Below is a small trained network, with its code and all its weights. Each question gives an input and a class and asks what happens when units are switched off, that is, made to give their printed mean instead of their output.

import numpy as np


def w(rows, s, z=0):
    codes = np.array(rows[::2]) - 128.0
    scale = np.full(codes.shape[1], s)
    scale[-1] = z or s
    return codes * scale


def f(y):
    return y / 2 * (1 + np.tanh(0.7978845608 * (y + 0.044715 * y**3)))


def log_softmax(a):
    a = a - a.max(-1, keepdims=True)
    return a - np.log(np.exp(a).sum(-1, keepdims=True))


def net(x, mask):
    res = np.array(x, float).reshape(1, 3) / 4 @ E
    y = f(res @ A[0][:, :-1].T + A[0][:, -1])
    res = res + np.where(mask, y, B[0][:, -1]) @ B[0][:, :-1]
    return log_softmax(res[-1] @ U[:, :-1].T + U[:, -1])


A, B = {}, {}
E = w([
[66,236,73],'x0',
[226,164,31],'x1',
[172,217,254],'x2',
],0.0075)
A[0] = w([
[67,125,56,116],'neuron 1',
[93,117,149,40],'neuron 2',
[113,113,118,30],'neuron 3',
[178,66,152,173],'neuron 4',
[185,138,100,81],'neuron 5',
[107,122,144,72],'neuron 6',
[130,78,59,138],'neuron 7',
[7,153,142,133],'neuron 8',
[156,100,143,119],'neuron 9',
[82,106,87,74],'neuron 10',
[170,189,87,111],'neuron 11',
[37,138,144,91],'neuron 12',
[134,146,148,79],'neuron 13',
[68,199,96,166],'neuron 14',
[81,191,93,109],'neuron 15',
[166,132,169,119],'neuron 16',
[146,168,96,83],'neuron 17',
[83,82,87,116],'neuron 18',
[113,128,144,50],'neuron 19',
[177,185,160,159],'neuron 20',
[167,150,182,76],'neuron 21',
[169,123,192,201],'neuron 22',
[158,189,72,102],'neuron 23',
[170,204,68,124],'neuron 24',
[169,236,29,107],'neuron 25',
[152,188,159,111],'neuron 26',
[45,134,214,112],'neuron 27',
[115,60,96,106],'neuron 28',
[137,192,181,101],'neuron 29',
[194,127,77,115],'neuron 30',
[199,104,116,101],'neuron 31',
[81,189,110,255],'neuron 32',
[12,160,146,107],'neuron 33',
[102,104,105,45],'neuron 34',
[90,85,169,113],'neuron 35',
[236,98,106,100],'neuron 36',
[140,151,150,78],'neuron 37',
],0.016,0.0081)
B[0] = w([
[45,175,191,199],'neuron 1',
[199,132,254,126],'neuron 2',
[182,154,237,115],'neuron 3',
[45,89,36,231],'neuron 4',
[110,84,216,149],'neuron 5',
[141,122,181,122],'neuron 6',
[54,193,156,213],'neuron 7',
[127,64,154,216],'neuron 8',
[82,107,82,154],'neuron 9',
[87,140,195,159],'neuron 10',
[121,53,188,180],'neuron 11',
[166,64,214,176],'neuron 12',
[160,147,177,128],'neuron 13',
[59,124,11,213],'neuron 14',
[84,112,69,180],'neuron 15',
[75,138,130,177],'neuron 16',
[151,94,142,143],'neuron 17',
[37,174,189,190],'neuron 18',
[214,152,190,116],'neuron 19',
[44,170,117,220],'neuron 20',
[104,154,163,180],'neuron 21',
[47,127,101,254],'neuron 22',
[120,87,184,179],'neuron 23',
[102,72,192,204],'neuron 24',
[141,74,180,237],'neuron 25',
[71,160,155,188],'neuron 26',
[143,82,160,242],'neuron 27',
[62,185,175,190],'neuron 28',
[53,173,182,206],'neuron 29',
[93,109,153,182],'neuron 30',
[90,88,151,166],'neuron 31',
[77,132,53,245],'neuron 32',
[134,71,173,203],'neuron 33',
[142,158,252,130],'neuron 34',
[142,69,173,189],'neuron 35',
[133,69,200,198],'neuron 36',
[112,142,180,134],'neuron 37',
],0.0093,0.0089)
U = w([
[102,51,198,99],'0',
[42,241,190,77],'1',
[73,95,120,249],'2',
[89,134,21,187],'3',
[247,156,151,99],'4',
[186,197,127,89],'5',
[193,178,122,91],'6',
[177,162,95,84],'7',
],0.013,0.014)

Each question gives the input, the list of numbers given to net, and the class t.
The units are the neurons (one row each of A and B). Each row of codes is followed by its name. A weight is (code - 128) times the scale printed after its matrix; where a second scale follows, it is the last column's (A, B and U).
mask holds one flag per neuron, in row order. A switched-off neuron (its flag False) gives its mean, the last column of its row in B, instead of its output. The means were averaged over made-up inputs and are rounded, as every weight is.
A unit's drop is (log p(t) with every unit on - log p(t) with that unit switched off) / (log p(t) with every unit on - log p(t) with every unit switched off).
The circuit of an input: a set's keep is (log p(t) with only the set's units on - log p(t) with every unit switched off) / (log p(t) with every unit on - log p(t) with every unit switched off). Starting from the 12 units with the biggest drops (on a tie, the unit counted first), units are removed one at a time, each time the one whose removal leaves the highest keep (on an exact tie, the one counted first), for as long as the keep stays at least 0.8.
units of the circuit, in order: the units of the circuit, biggest drop first
k most important neurons: the k neurons with the biggest drops, biggest first
drop of u: that unit's drop, to one decimal
input [-7,8,-3], class 0: units of the circuit, in order -> [neuron 36]
input [-7,-7,-8], class 1: units of the circuit, in order -> [neuron 28; neuron 18]
input [6,3,-6], class 1: 2 most important neurons -> [neuron 1; neuron 7]
input [-2,5,-6], class 1: units of the circuit, in order -> [neuron 7; neuron 28]
input [-5,-7,-8], class 1: 3 most important neurons -> [neuron 28; neuron 18; neuron 7]
input [7,7,-4], class 0: 2 most important neurons -> [neuron 25; neuron 24]
input [8,-1,4], class 2: 2 most important neurons -> [neuron 14; neuron 32]
input [7,-5,1], class 2: 2 most important neurons -> [neuron 14; neuron 32]
input [6,4,3], class 2: 2 most important neurons -> [neuron 14; neuron 32]
input [1,6,-8], class 1: 2 most important neurons -> [neuron 7; neuron 1]
input [-8,5,6], class 2: drop of neuron 25 -> 0.1
input [-5,7,-5], class 0: drop of neuron 36 -> 0.3
input [5,3,4], class 2: drop of neuron 25 -> 0.2
input [6,7,-4], class 0: units of the circuit, in order -> [neuron 25]
